Facts:
(daklom, ξ, stemus); (daklom, ξ, klirir); (toruk, ξ, brobonu)
(dapepes, ξ, zukli); (dapepes, ξ, sunem); (maflen, ξ, tadru)
(dranedo, ξ, depiflu); (dranedo, ξ, dabim); (zukli, ξ, nobaste)
(braroflu, ξ, flubri); (skolutrok, ξ, skevugra); (stuplikli, ξ, nobaste)
(nufli, ξ, nobaste); (klobrupu, ξ, klirir); (fakles, ξ, zovel)
(fakles, ξ, nobaste); (skofamum, ξ, nobaste); (nurode, ξ, dredrin)
(nurode, ξ, nobaste); (figra, ξ, nufli); (fluflo, ξ, fledrel)
(fluflo, ξ, dakle); (fluflo, ξ, nobaste); (liplis, ξ, vaske)
(dredrin, ξ, skevugra); (dredrin, ξ, dabim); (godok, ξ, dazin)
(dabim, ξ, nobaste); (plamite, ξ, dogri); (stadir, ξ, nobaste)
(ragrus, ξ, skofamum); (ragrus, ξ, pavem); (bridrol, ξ, klepler)
(bridrol, ξ, nobaste); (vapli, ξ, dakle); (vapli, ξ, vigrun)
(pesufis, ξ, ristos); (dakle, ξ, lusum); (dakle, ξ, nobaste)
(zipem, ξ, nobaste); (zudro, ξ, guful); (zudro, ξ, nobaste)
(flagrom, ξ, dogri); (repla, ξ, zipem); (kaplebro, ξ, bibro)
(klutrek, ξ, skevugra); (dostan, ξ, lusum); (dostan, ξ, liplis)
(dima, ξ, nobaste); (brobonu, ξ, skevugra); (sebrik, ξ, flomir)
(sebrik, ξ, drevor); (gini, ξ, nobaste); (seze, ξ, dredrin)
(sabral, ξ, skofamum); (zizuram, ξ, flomir); (zizuram, ξ, dranedo)
(dogri, ξ, brobonu); (dogri, ξ, skikles); (skalas, ξ, bruboge)
(stebus, ξ, toruk); (klipilir, ξ, klutrek); (stedul, ξ, dabim)
(skevugra, ξ, nobaste); (fidras, ξ, lusum); (fidras, ξ, dogri)
(fidras, ξ, drapli); (fidras, ξ, nobaste); (stupeplak, ξ, sabral)
(steger, ξ, dazin); (grugra, ξ, skikles); (grugra, ξ, nobaste)
(ristos, ξ, bruboge); (laskil, ξ, pavem); (bruboge, ξ, dogri)
(drevor, ξ, lusum); (dapepes, λ, skubuk); (dapepes, λ, flegom)
(maflen, λ, pesufis); (maflen, λ, laskil); (flodrudru, λ, bridrol)
(flodrudru, λ, vafla); (stuplikli, λ, depiflu); (stuplikli, λ, vafla)
(stuplikli, λ, skeben); (skofamum, λ, braroflu); (skofamum, λ, toruk)
(skofamum, λ, kaplebro); (skofamum, λ, tupa); (liplis, λ, guful)
(liplis, λ, klobrupu); (mostun, λ, skubuk); (mostun, λ, toruk)
(seklu, λ, flomir); (seklu, λ, pestim); (seklu, λ, faklol)
(seklu, λ, klutrek); (seklu, λ, figra); (skodror, λ, turek)
(skodror, λ, sunem); (skodror, λ, mosim); (skodror, λ, stupeplak)
(tropos, λ, dakle); (bifla, λ, plitek); (tiskam, λ, plamite)
(ragrus, λ, vuski); (ragrus, λ, raklem); (ragrus, λ, vigrun)
(zusu, λ, revon); (zusu, λ, vapli); (luple, λ, bibro)
(tabre, λ, stemus); (tabre, λ, flibon); (tabre, λ, tredo)
(giflesti, λ, skubuk); (giflesti, λ, grefladril); (nobaste, λ, dredrin)
(pluzel, λ, pestim); (pluzel, λ, navebam); (mafle, λ, tadru)
(mafle, λ, gravak); (mafle, λ, vaske); (mafle, λ, plobak)
(flagrom, λ, grefladril); (flagrom, λ, raklem); (flagrom, λ, navebam)
(reflis, λ, gravak); (reflis, λ, nurode); (skisom, λ, pavem)
(skisom, λ, dripla); (skisom, λ, stupeplak); (sebrik, λ, lusum)
(zemasum, λ, grefladril); (zemasum, λ, braroflu); (zemasum, λ, pavem)
(zemasum, λ, klobrupu); (lutrir, λ, klipilir); (lutrir, λ, nebrol)
(gini, λ, figra); (zizuram, λ, vafla); (dokegrol, λ, vuski)
(dokegrol, λ, fasti); (dokegrol, λ, dranedo); (drapli, λ, zipem)
(drapli, λ, sadri); (drapli, λ, nufli); (drapli, λ, seze)
(skalas, λ, grugra); (skalas, λ, brustul); (steklem, λ, pegon)
(steklem, λ, diso); (steklem, λ, skaplek); (siper, λ, dranedo)
(siper, λ, turek); (siper, λ, baplim); (fidras, λ, grefladril)
(fidras, λ, zovel); (fazon, λ, flomir); (fazon, λ, sadri)
(fazon, λ, gruklin); (klelemu, λ, zipem); (klelemu, λ, vaske)
(klelemu, λ, gostel); (klelemu, λ, zovel); (triskik, λ, drukiplal)
(triskik, λ, dogri); (triskik, λ, stifa); (bruboge, λ, drevor)
(bruboge, λ, magak); (bruboge, λ, pebek); (bruboge, λ, ruredil)
(dapepes, ε, dostan); (flodrudru, ε, daklom); (flodrudru, ε, zizuram)
(flodrudru, ε, skeben); (klepler, ε, fasti); (klepler, ε, tadru)
(klepler, ε, sadri); (klepler, ε, dima); (klepler, ε, seklu)
(braroflu, ε, pestim); (skolutrok, ε, sabral); (skolutrok, ε, kaplebro)
(skolutrok, ε, skodror); (brustul, ε, dakle); (gruklin, ε, kapliplam)
(gruklin, ε, stupeplak); (dripla, ε, luple); (dripla, ε, faklol)
(klobrupu, ε, sepofor); (klobrupu, ε, steklem); (klobrupu, ε, zukli)
(klobrupu, ε, gravak); (klobrupu, ε, pimok); (fakles, ε, fasti)
(fakles, ε, pavem); (fakles, ε, zemasum); (fakles, ε, baplim)
(pliklu, ε, sadri); (pliklu, ε, seze); (guful, ε, nafimo)
(guful, ε, ruredil); (flegom, ε, zusu); (flegom, ε, steger)
(redrom, ε, stebus); (redrom, ε, stamok); (redrom, ε, mostun)
(redrom, ε, zemasum); (redrom, ε, seze); (redrom, ε, baplim)
(skikles, ε, skevugra); (skubuk, ε, bruboge); (plamite, ε, vaske)
(plamite, ε, mostun); (plamite, ε, godok); (stadir, ε, flagrom)
(stadir, ε, vaske); (ragrus, ε, repla); (ragrus, ε, pimok)
(ragrus, ε, navebam); (bridrol, ε, skofamum); (bridrol, ε, tadru)
(bridrol, ε, ristos); (bridrol, ε, zemasum); (tabre, ε, skisom)
(treskom, ε, zizuram); (stemus, ε, pebek); (stemus, ε, stupeplak)
(pluzel, ε, sepofor); (pluzel, ε, vupugrik); (mafle, ε, vafla)
(magak, ε, pegon); (magak, ε, bruboge); (magak, ε, diso)
(magak, ε, trotofle); (magak, ε, plitek); (magak, ε, navebam)
(gostel, ε, dima); (gostel, ε, vafla); (mosim, ε, skeben)
(mosim, ε, skalas); (sebrik, ε, sepofor); (sebrik, ε, stamok)
(sebrik, ε, gremem); (sebrik, ε, drapli); (gini, ε, baplim)
(grava, ε, skisom); (grava, ε, klelemu); (grava, ε, pimok)
(grava, ε, zemasum); (dokegrol, ε, bibro); (dokegrol, ε, tropos)
(dogri, ε, fasak); (dogri, ε, fluflo); (dogri, ε, kapliplam)
(dogri, ε, ruredil); (siper, ε, dakle); (siper, ε, nufli)
(lozetun, ε, gigoli); (lozetun, ε, zovel); (lozetun, ε, godok)
(triskik, ε, nobaste); (flibon, ε, dakle)

Known rows:
[-13   2 -17  68 -47   8  -6 -25  -5 -13  -8 -33 -12 -16  -1 -23 -24  -8
   4 -27   3 -45  48 -33   2 -46  17  54 -66  31 -11] -> dogri
[  0 -26  13  47 -20   9 -14 -46 -28  -5   3 -21 -10 -45  -7   0 -36  43
  -5 -21 -16  22   6  14   0 -43 -26  41 -11  29 -23] -> ristos
[ 12  -3  -3  51 -28   5 -15 -19   1 -21   0 -32 -18   3 -11  -2 -35  15
   6  -2 -25  -8  33 -11   2 -40 -36  36   7  20 -19] -> zizuram
[ -4 -11  -8  69 -10  12   2 -35  -1 -13  -7 -20   6 -17   0   2 -34  14
 -12  -9 -17 -56  30 -22  11 -30   4  54 -28  36  -5] -> braroflu
[-12 -36  -2  55 -10  22 -28 -46  -6  13   8 -18 -24 -54   4   7 -35  31
  18 -13 -20 -10   3 -12  16 -28 -32  63 -23  25 -28] -> gini
[  0 -33 -15  64 -47   8  -5 -39 -10  -8  -8 -33  -1 -46  50  19 -26   6
  -6 -31 -16 -22  23 -30  -9 -33 -13  53  -6  32 -31] -> ragrus
[ 24 -24  -1  54 -40   8 -11 -35  -6  -8  -8 -33   4 -24  35  21 -27  27
 -19 -14 -39   4  22  -8   3 -32 -35  31  25  21 -28] -> repla
[ -6  -1  -6  48 -34  16 -10 -45   1 -36   7  -6 -26 -18   8  10 -30  23
  -9  -4  -7 -31  42 -25   6 -33 -20  24 -21  28 -11] -> fledrel
[ 20 -19   8  41 -36  15 -12 -54 -13 -35   2  -9   1 -31  35  37 -25  51
 -29   1 -31  13  20   0   3 -24 -39   2  36  18 -28] -> pimok
[  2   8  -6  42 -30  17  -9 -38   6 -39   5 -10 -28  -3  -4   6 -29  22
 -11   4 -17 -30  43 -21  11 -38 -27  16 -17  23 -11] -> nafimo
[ 19 -20  13  41 -20   8   9 -46  -9 -36  13  -6  -5 -28  32  25 -26  50
 -21   5 -32 -11  13 -16   5 -27 -26  16  30  48 -31] -> steklem
[  2 -15   7  38 -25  17 -10 -52 -15 -35   8  -7 -15 -32  17  32 -27  48
 -17   0 -20   4  18  -4   2 -32 -40  15  22  24 -24] -> skisom
[-23  -2 -19  53 -42  15  -4 -38  -1 -44  11 -13 -32 -13   9  -3 -29   9
  10  -6   6 -57  47 -49  -3 -32  -5  38 -43  36 -13] -> flodrudru
[ 31  -9  -1  57 -28  12  14 -44  -8 -35   1  -6  15  -6  34  29 -22  40
 -37   2 -43 -37  30 -21  11 -18 -18  12  25  34 -17] -> pegon
[ -4 -27   8  47   1  22   1 -57 -22 -39  10  -2   3 -36  18  30 -30  58
 -12   5 -21 -19  15 -11   7 -25 -30  25  21  35 -19] -> klelemu
[ 14 -31   9  46  -5  37 -16 -40  30 -12  27 -38 -43  -5  11  19 -21  22
  11  16 -34  -4  34 -34  37 -23 -24  35 -13  18 -38] -> nobaste
[ -7  -3  -6  58 -14  20   2 -39  -6 -44   5  -4   2 -11   1   8 -23  37
 -14   9 -14 -57  42 -26  18 -24  -5  25 -17  31  -5] -> stifa
[-20  -2 -14  48 -36  19  -8 -38  -4 -41   6 -13 -25 -21   9   5 -24  18
   6  -4   1 -47  48 -39   5 -34 -16  29 -33  30 -14] -> triskik

Rows:
No name comes twice in this set of rows, the named rows included.
[  6  -5 -15  56 -55  15  -3 -45  -1 -33  -6 -13  -5 -23  41  23 -19  16
 -28 -12 -15 -44  42 -36   2 -25  -7  17 -16  25 -19] => skubuk
[ 33 -20  -1  55 -40   4   2 -27 -25 -18  -5 -66   5 -11  33  -3 -26  21
  -7 -27 -34  23  34 -10   4 -40 -31  30  10  20 -37] => bruboge
[ -4 -26 -12  68 -54   7  -9 -46 -10  -9 -12 -22  10 -54  45  14 -28  13
 -16 -29  -7 -28  21 -24  -9 -30   4  53 -21  35 -21] => klobrupu
[ 27 -36   1  62   1  20 -12 -37  -5   7  -1 -34  11 -27  30  26 -21  37
  -7   2 -60 -19   7 -12  38 -13 -40  43  24  23 -36] => zukli
[ -7 -26  -8  70   5  21 -12 -40  -1   7   3 -23  -8 -34   0  -1 -31  21
  10  -3 -29 -50  16 -32  32 -24 -13  69 -33  35 -19] => stadir
[-23 -22  -7  55 -45  16  -9 -61 -18 -29   7   2  -8 -61  36  15 -31  38
 -11 -16   6 -29  19 -28 -10 -27  -2  38 -23  39 -17] => grava
[  5 -18  -9  51 -21  13 -12 -33  -1  -2  -3 -37 -23 -22   7   1 -27  11
   5 -19 -25 -19  26 -19  16 -40 -29  49 -26  25 -27] => fidras
[ -1 -18   4  47 -14  12 -14 -37 -13 -10   3 -31 -21 -27  -9  -2 -32  25
   0 -18 -18   3  22   2   1 -48 -29  43 -15  29 -19] => flagrom
[ -3 -18 -25  78 -41  14  14 -46  -7 -45   2 -24  24 -24  51  12 -21  22
 -15  -8  -9 -67  46 -54   8 -14  20  41 -21  37 -14] => magak
[ -5  -4   1  42 -23  17 -15 -47  -5 -33   8   0 -23 -17  -5  10 -35  38
 -13   1 -12 -19  31 -10   6 -35 -29  19 -12  24  -9] => gigoli
[-18 -20 -11  50 -39  19  -6 -52 -11 -30   5  -9 -18 -41  36  21 -29  27
 -12 -16  -1 -37  30 -33  -5 -30 -13  34 -13  35 -20] => pluzel
[-22 -28   2  69 -11  12  -1 -39 -12 -14   6 -29   2 -47   0 -17 -30  33
  14 -13  12 -19  23 -15  11 -40  21  66 -48  50 -17] => plamite

The same objects again, as new rows of numbers:
Known rows:
[-32 -13  26   8  -2   2  47 -36 -20  12  -9  13 -45  37] -> diso
[-12  -4   5   8 -34  -4  28 -13 -16   6 -22   6 -56  13] -> steklem
[-14 -31  58 -28 -12   5  66  -8  23 -38 -24  -5 -24 -39] -> klobrupu
[ -7  35   9 -23  -4  41  -5 -32  31  -7 -14  -6  38  29] -> klutrek
[-14 -15  12  11  -3  13 -15  29  13 -22 -49  16  26 -66] -> plamite
[  1   2  -1 -11  33   3 -17   3  -1   2  12  13  -7  10] -> drukiplal
[  4  24 -21   1   2  -6   7 -56 -18  -3  25 -58  27 -37] -> stuplikli
[ 17  15 -10  33  24   3 -34 -33  -7  32  36  25   1  12] -> skeben
[-57  12   0  10  27 -10 -10  20  35  27  31 -14 -27  -2] -> lusum
[-40  -1  -6  23  -6  -4  -3 -13  31  32  29  -8  15   4] -> dostan
[ 26  14 -12 -35   2  -1  54 -35 -11   4  27 -26  53 -15] -> dabim
[ 25 -14  -2 -15   6   7   7 -34  14   3   7  10  30   4] -> stedul
[  0 -17  -3  -2   9   6  -1 -19  12   7  11   1  24   0] -> laskil
[  3   1   1  -3  25  -2 -14   5   0  -1  12  11  -5  14] -> revon
[  7   9  -5  25 -56 -20   3   7  11   1 -40  26  16  -9] -> stebus
[  4 -12  -9  17   1   5  -8 -26  11  20  19   7  23  15] -> steger
[ 1 -1  0 -6 29  5 -8  4  1 -2  9 12 -7  7] -> plobak
[ -7   4  -4   6 -38  -9   9  14 -12  13 -30  14 -38   2] -> drapli

Rows:
No name comes twice in this set of rows, the named rows included.
[ -5  26 -21   7  11   0  44 -23 -27  23  36 -19  52 -12] => nufli
[ -1  24 -14 -23 -51 -13 -46  39 -15  26 -40  21 -10  -9] => seklu
[  3  -1   1  -5   9  13  -3 -21  22   2   5   1  21   7] => klipilir
[-21  -1  19  25 -38 -23  52 -26 -22  11 -33  27 -37  36] => pimok
[-18  41   9  20   8  58  -6 -35  30 -15 -29  -5  40  26] => brobonu
[-13 -17  19 -36 -24   8  33   8  35 -13 -35 -14 -25 -51] => sebrik
[-46 -23 -16 -60  42 -11 -28  39   3 -51  -7 -52  12  26] => gruklin
[ 29   0 -41  15  10  15 -11   1  -2  12  21   0 -23  14] => skodror
[ -8   5  14  25 -40 -23  26  -9 -18   8 -19  30 -34  27] => sepofor
[-13   3  17   8 -18 -15  28  -6 -12   3 -22  24 -34  15] => vupugrik
[-16  -5  15  40 -21  26  -8  10  -3   1  51 -42  22 -20] => fidras
[ -2   6  12  16 -28 -21  17   5  -6   3 -31  32 -23  16] => gremem
[ 30   6 -23  23  -9   2 -50 -90  10  35  39 -10   6  -6] => zizuram
[ -3  67 -14   9  -8  33  43 -31  -4   0   4 -22  57  16] => skevugra
[ -6  18 -17  -9   8   2  44  -8 -19   4  28 -25  47 -25] => zipem

The same objects again, as new rows of numbers:
Known rows:
[ 27 -19   5 -10 -22 -22 -16  -1  12  -3  -3  22  25 -22] -> dogri
[ 14  -5  18   0   0 -22  10  -9   8  11   7   2   9 -18] -> grefladril
[ 25  -7  18 -52 -25 -23 -25 -13   4  10  -7   3   8 -22] -> pimok
[ 36 -20   8 -33 -45 -16 -57  -9   1  22 -19  21   6  -4] -> grava
[  9   0  12 -52   8 -22   5 -11  13  22   0  18  -3  -8] -> seze
[ 15  -3  12 -14  -1 -23  14  -8   3   8   4  -2   9 -20] -> toruk
[  5   1  18 -16   2 -29  11 -31  28   2  -4  10  -4  -9] -> seklu
[ 11  -4  12 -43  -2 -26  14 -15  10   0  -1   9   8 -21] -> dostan
[ 14  -5  14 -36  -5 -22  17 -16  12   3   3   7  14 -21] -> pebek
[ 14  -6  16 -34  -6 -24  14 -19  11  -2   3   8  10 -18] -> nafimo
[ 19  -3  19 -34  -7 -22  19 -27  11   2   3   5   8 -15] -> fledrel
[  1 -25  -4  -1  16 -23  38 -25  29 -15  14  36  14  16] -> mafle
[ 14  -3  16 -36  -4 -21  23 -20  12   6   1   9   9 -18] -> skaplek
[ 13  -3  15 -41  -1 -25  19 -19  11   2   1   8   7 -18] -> sabral
[ 23  -8  18 -43 -24 -23 -20 -10   7   4  -4   6  11 -27] -> sepofor
[  6 -14  22 -10  -2 -19  21 -17   8   2  -2  10   6 -19] -> turek
[ 15  -4  17 -38  -3 -21  21 -19  11   5   1   8  10 -18] -> diso
[  4  -5  15 -40 -23 -26  28 -15  15  10   4   5   1 -23] -> steger

Rows:
No name comes twice in this set of rows, the named rows included.
[  6 -19  14 -14  -1 -25   8   3  10  -7   1   9  17 -32] => stupeplak
[ 16 -10  14 -32  -8 -25   7 -15  15  -5   4   7  15 -24] => kapliplam
[ 17 -27  14   1 -26 -24 -14 -19  11  -9 -10  24  10 -13] => dokegrol
[ 22  -6  13 -28 -12 -24   7  -9  16  -5   3   4  19 -29] => skeben
[ 10   3  15 -21   6 -27  12  -8  23  14  -3  13   4 -24] => figra
[ 12  -2  13 -28  -9 -28   2 -22   1   0  -1  -5   1 -12] => skofamum
[ 19  -3  23 -48  -5 -30  -7 -27  17   3   5  12   3 -14] => drapli
[ 18 -16  19 -32 -28 -23 -27 -17   1   3  -9   1  -1 -15] => skisom
[ 17 -13   0 -35 -28 -13 -37 -15   3  31 -25  25  -7  15] => fakles
[  5   0  20  -8 -40 -10  13 -32  13  12  17   6  -4 -17] => klirir
[ 38 -31  29 -46  -2 -42  61 -41  28  12 -19 -13  14 -10] => flubri
[ 17 -11   4 -21 -26 -19 -43 -13  12  29 -26  29  -8   6] => gini

